Below is a small trained network, with its code and all its weights. Each question gives an input and a class and asks what happens when units are switched off, that is, made to give their printed mean instead of their output.

import numpy as np


def w(rows, s, z=0):
    codes = np.array(rows[::2]) - 128.0
    scale = np.full(codes.shape[1], s)
    scale[-1] = z or s
    return codes * scale


def f(y):
    return y / 2 * (1 + np.tanh(0.7978845608 * (y + 0.044715 * y**3)))


def log_softmax(a):
    a = a - a.max(-1, keepdims=True)
    return a - np.log(np.exp(a).sum(-1, keepdims=True))


def net(x, mask):
    res = np.array(x, float).reshape(1, 3) / 4 @ E
    y = f(res @ A[0][:, :-1].T + A[0][:, -1])
    res = res + np.where(mask, y, B[0][:, -1]) @ B[0][:, :-1]
    return log_softmax(res[-1] @ U[:, :-1].T + U[:, -1])


A, B = {}, {}
E = w([
[156,187,166,121,143,128,87,47],'x0',
[66,214,4,141,95,146,96,165],'x1',
[154,137,115,216,216,230,188,132],'x2',
],0.011)
A[0] = w([
[186,89,220,158,158,104,182,65,173],'n1',
[87,27,133,144,98,142,177,202,232],'n2',
[129,148,58,221,227,254,153,122,153],'n3',
[47,151,69,81,77,84,94,149,161],'n4',
[117,89,108,93,97,150,139,178,126],'n5',
[130,160,124,87,52,96,56,66,136],'n6',
[119,138,189,113,84,71,42,60,254],'n7',
[156,147,198,76,84,56,58,53,171],'n8',
[106,177,96,164,132,191,85,74,176],'n9',
[38,159,60,103,66,66,54,184,224],'n10',
[93,103,102,105,104,110,183,172,162],'n11',
[156,143,139,118,117,109,143,145,156],'n12',
[152,115,216,77,162,136,177,123,128],'n13',
[202,59,205,157,115,99,150,85,156],'n14',
[67,151,73,81,82,98,115,133,212],'n15',
[44,152,27,80,10,100,87,172,229],'n16',
],0.0097,0.004)
B[0] = w([
[89,95,162,93,153,110,88,89,214],'n1',
[161,23,84,159,112,125,98,112,186],'n2',
[132,198,161,65,175,238,220,203,247],'n3',
[88,134,111,170,114,130,70,109,208],'n4',
[126,87,66,143,107,109,131,135,149],'n5',
[119,76,162,137,142,100,88,120,193],'n6',
[148,1,117,70,141,143,146,133,210],'n7',
[173,81,88,54,175,131,160,164,214],'n8',
[117,172,163,133,194,183,181,169,178],'n9',
[92,109,161,200,114,93,72,82,238],'n10',
[139,101,81,156,76,143,106,138,160],'n11',
[121,93,138,144,162,145,140,109,134],'n12',
[106,78,173,122,141,117,115,101,182],'n13',
[122,71,147,111,154,109,91,102,203],'n14',
[91,117,146,194,130,89,85,47,198],'n15',
[81,144,147,193,138,62,132,77,253],'n16',
],0.01,0.017)
U = w([
[174,130,94,123,107,153,146,170,55],'0',
[141,141,133,116,96,89,154,130,1],'1',
[132,96,144,170,129,79,76,78,217],'2',
[130,249,155,128,166,156,143,135,165],'3',
[158,97,143,58,161,134,125,126,171],'4',
[127,136,100,183,122,131,133,141,71],'5',
],0.015,0.0026)

Each question gives the input, the list of numbers given to net, and the class t.
The units are the neurons (one row each of A and B). Each row of codes is followed by its name. A weight is (code - 128) times the scale printed after its matrix; where a second scale follows, it is the last column's (A, B and U).
mask holds one flag per neuron, in row order. A switched-off neuron (its flag False) gives its mean, the last column of its row in B, instead of its output. The means were averaged over made-up inputs and are rounded, as every weight is.
A unit's drop is (log p(t) with every unit on - log p(t) with that unit switched off) / (log p(t) with every unit on - log p(t) with every unit switched off).
The circuit of an input: a set's keep is (log p(t) with only the set's units on - log p(t) with every unit switched off) / (log p(t) with every unit on - log p(t) with every unit switched off). Starting from the 12 units with the biggest drops (on a tie, the unit counted first), units are removed one at a time, each time the one whose removal leaves the highest keep (on an exact tie, the one counted first), for as long as the keep stays at least 0.8.
units of the circuit, in order: the units of the circuit, biggest drop first
k most important neurons: the k neurons with the biggest drops, biggest first
drop of u: that unit's drop, to one decimal
input [6,-1,-5], class 4: units of the circuit, in order => (n8)
input [0,-7,1], class 4: 4 most important neurons => (n10; n16; n15; n4)
input [-2,-6,4], class 4: 3 most important neurons => (n10; n16; n15)
input [-7,0,8], class 0: 2 most important neurons => (n2; n16)
input [-8,3,5], class 0: 2 most important neurons => (n2; n3)
input [-4,-1,6], class 3: 3 most important neurons => (n3; n7; n8)
input [-2,-1,3], class 4: 4 most important neurons => (n16; n9; n4; n2)
input [3,-2,-5], class 4: 3 most important neurons => (n8; n7; n16)
input [5,-2,-6], class 4: 2 most important neurons => (n8; n7)
input [-6,7,8], class 3: drop of n3 => 0.4
input [-6,5,7], class 3: drop of n3 => 0.5
